Below is a small trained network, with its code and all its weights. Each question gives an input and a target symbol and asks what happens when units are switched off, that is, made to give their printed mean instead of their output.

import numpy as np


def w(rows, s, z=0):
    codes = np.array(rows[::2]) - 128.0
    scale = np.full(codes.shape[1], s)
    scale[-1] = z or s
    return codes * scale


def norm(h):
    return h / np.sqrt((h * h).mean(-1, keepdims=True) + 1e-5)


def f(y):
    return y / 2 * (1 + np.tanh(0.7978845608 * (y + 0.044715 * y**3)))


def softmax(a):
    e = np.exp(a - a.max(-1, keepdims=True))
    return e / e.sum(-1, keepdims=True)


def log_softmax(a):
    a = a - a.max(-1, keepdims=True)
    return a - np.log(np.exp(a).sum(-1, keepdims=True))


def net(x, mask):
    ids = ['αβγεζηθλμξπστφψω'.index(c) for c in x.split()]
    T = len(ids)
    res = E[ids] + P[:T]
    r = norm(res)
    for j in range(2):
        rows = slice(4 * j, 4 * j + 4)
        q, k, v = (r @ M[0][rows].T for M in (Q, K, V))
        z = softmax(np.where(np.tri(T) > 0, q @ k.T / 4**0.5, -1e9)) @ v
        o = O[0][rows]
        res = res + np.where(mask[j], z, o[:, -1]) @ o[:, :-1]
    y = f(norm(res) @ A[0][:, :-1].T + A[0][:, -1])
    res = res + np.where(mask[2:6], y, B[0][:, -1]) @ B[0][:, :-1]
    return log_softmax(norm(res)[-1] @ U[:, :-1].T + U[:, -1])


Q, K, V, O, A, B = {}, {}, {}, {}, {}, {}
E = w([
[123,120,173],'α',
[52,217,102],'β',
[127,140,4],'γ',
[179,156,69],'ε',
[195,140,33],'ζ',
[170,76,181],'η',
[178,85,116],'θ',
[146,106,119],'λ',
[153,125,118],'μ',
[183,108,124],'ξ',
[158,123,122],'π',
[148,99,109],'σ',
[126,110,154],'τ',
[185,138,97],'φ',
[154,81,105],'ψ',
[149,160,177],'ω',
],0.022)
P = w([
[95,169,149],'0',
[99,112,150],'1',
[175,162,195],'2',
[98,118,149],'3',
[240,73,127],'4',
[98,118,149],'5',
[252,69,146],'6',
[97,118,148],'7',
],0.02)
Q[0] = w([
[153,201,223],'H0',
[122,98,137],'H0',
[131,253,149],'H0',
[207,154,114],'H0',
[210,183,107],'H1',
[140,189,135],'H1',
[102,141,99],'H1',
[75,162,167],'H1',
],0.033)
K[0] = w([
[104,253,164],'H0',
[126,105,154],'H0',
[97,245,67],'H0',
[204,188,108],'H0',
[196,199,95],'H1',
[114,189,105],'H1',
[124,105,84],'H1',
[44,157,137],'H1',
],0.03)
V[0] = w([
[172,99,152],'H0',
[29,196,5],'H0',
[183,101,107],'H0',
[134,113,205],'H0',
[111,108,142],'H1',
[114,98,148],'H1',
[86,154,143],'H1',
[132,193,108],'H1',
],0.014)
O[0] = w([
[129,85,116,178],'H0',
[138,249,106,1],'H0',
[138,83,79,179],'H0',
[115,101,177,152],'H0',
[128,139,156,116],'H1',
[118,142,162,121],'H1',
[160,125,145,86],'H1',
[158,99,78,121],'H1',
],0.02,0.012)
A[0] = w([
[236,77,55,45],'N0',
[231,136,97,46],'N1',
[27,107,46,103],'N2',
[3,87,83,253],'N3',
],0.023,0.0039)
B[0] = w([
[92,66,218,248],'N0',
[161,139,66,167],'N1',
[225,164,166,157],'N2',
[131,252,59,224],'N3',
],0.031,0.013)
U = w([
[60,156,212,57],'α',
[54,163,112,194],'β',
[107,147,95,220],'γ',
[95,106,2,141],'ε',
[105,146,102,202],'ζ',
[33,110,118,114],'η',
[100,56,46,112],'θ',
[128,160,168,235],'λ',
[147,139,86,145],'μ',
[75,102,164,103],'ξ',
[178,120,82,125],'π',
[108,164,141,168],'σ',
[100,141,207,99],'τ',
[197,74,107,103],'φ',
[59,147,139,142],'ψ',
[206,147,228,2],'ω',
],0.025,0.0065)

Each question gives the input, a string of symbols that net reads in full, and the target symbol t.
The units are the heads (4 rows each of Q, K, V and O) and the neurons (one row each of A and B). Each row of codes is followed by its name. A weight is (code - 128) times the scale printed after its matrix; where a second scale follows, it is the last column's (O, A, B and U).
mask holds one flag per unit, heads first, then neurons. A switched-off unit (its flag False) gives its mean, the last column of its rows in O or B, instead of its output. The means were averaged over made-up inputs and are rounded, as every weight is.
A unit's drop is (log p(t) with every unit on - log p(t) with that unit switched off) / (log p(t) with every unit on - log p(t) with every unit switched off).
The circuit of an input: a set's keep is (log p(t) with only the set's units on - log p(t) with every unit switched off) / (log p(t) with every unit on - log p(t) with every unit switched off). Starting from all 6 units, units are removed one at a time, each time the one whose removal leaves the highest keep (on an exact tie, the one counted first), for as long as the keep stays at least 0.8.
units of the circuit, in order: the units of the circuit, biggest drop first
unit that matters most: the unit with the biggest drop
top k neurons: the k neurons with the biggest drops, biggest first
heads that matter: for each layer, one digit per head in row order, 1 if its drop is at least 0.15 and else 0, layers parted by /
drop of u: that unit's drop, to one decimal
input φ φ ξ, target φ: top 2 neurons => [N1, N0]
input φ β φ φ, target ω: units of the circuit, in order => [N2, N0, N3]
input ξ φ λ β ξ ξ φ λ, target β: units of the circuit, in order => [N0, H1, N2]
input φ ξ π φ ψ λ θ ζ, target φ: units of the circuit, in order => [H0, N2, N0, N3]
input φ σ α, target φ: unit that matters most => H1
input π φ γ, target π: heads that matter => 11
input φ φ φ ε, target π: units of the circuit, in order => [N3, H1, N2]
input φ φ μ, target φ: top 3 neurons => [N1, N3, N0]
input π ξ φ, target π: top 3 neurons => [N1, N3, N0]
input φ ζ λ, target φ: top 3 neurons => [N1, N0, N3]
input π λ σ, target π: drop of N0 => 0.7
input γ ξ φ θ θ π, target η: drop of N2 => 0.1
input φ θ ψ φ θ τ φ φ, target ω: drop of N0 => 0.7
input ξ θ ξ ε ζ φ ψ θ, target ε: top neuron => [N0]
input ε γ β θ τ τ ε ε, target π: top 2 neurons => [N3, N2]
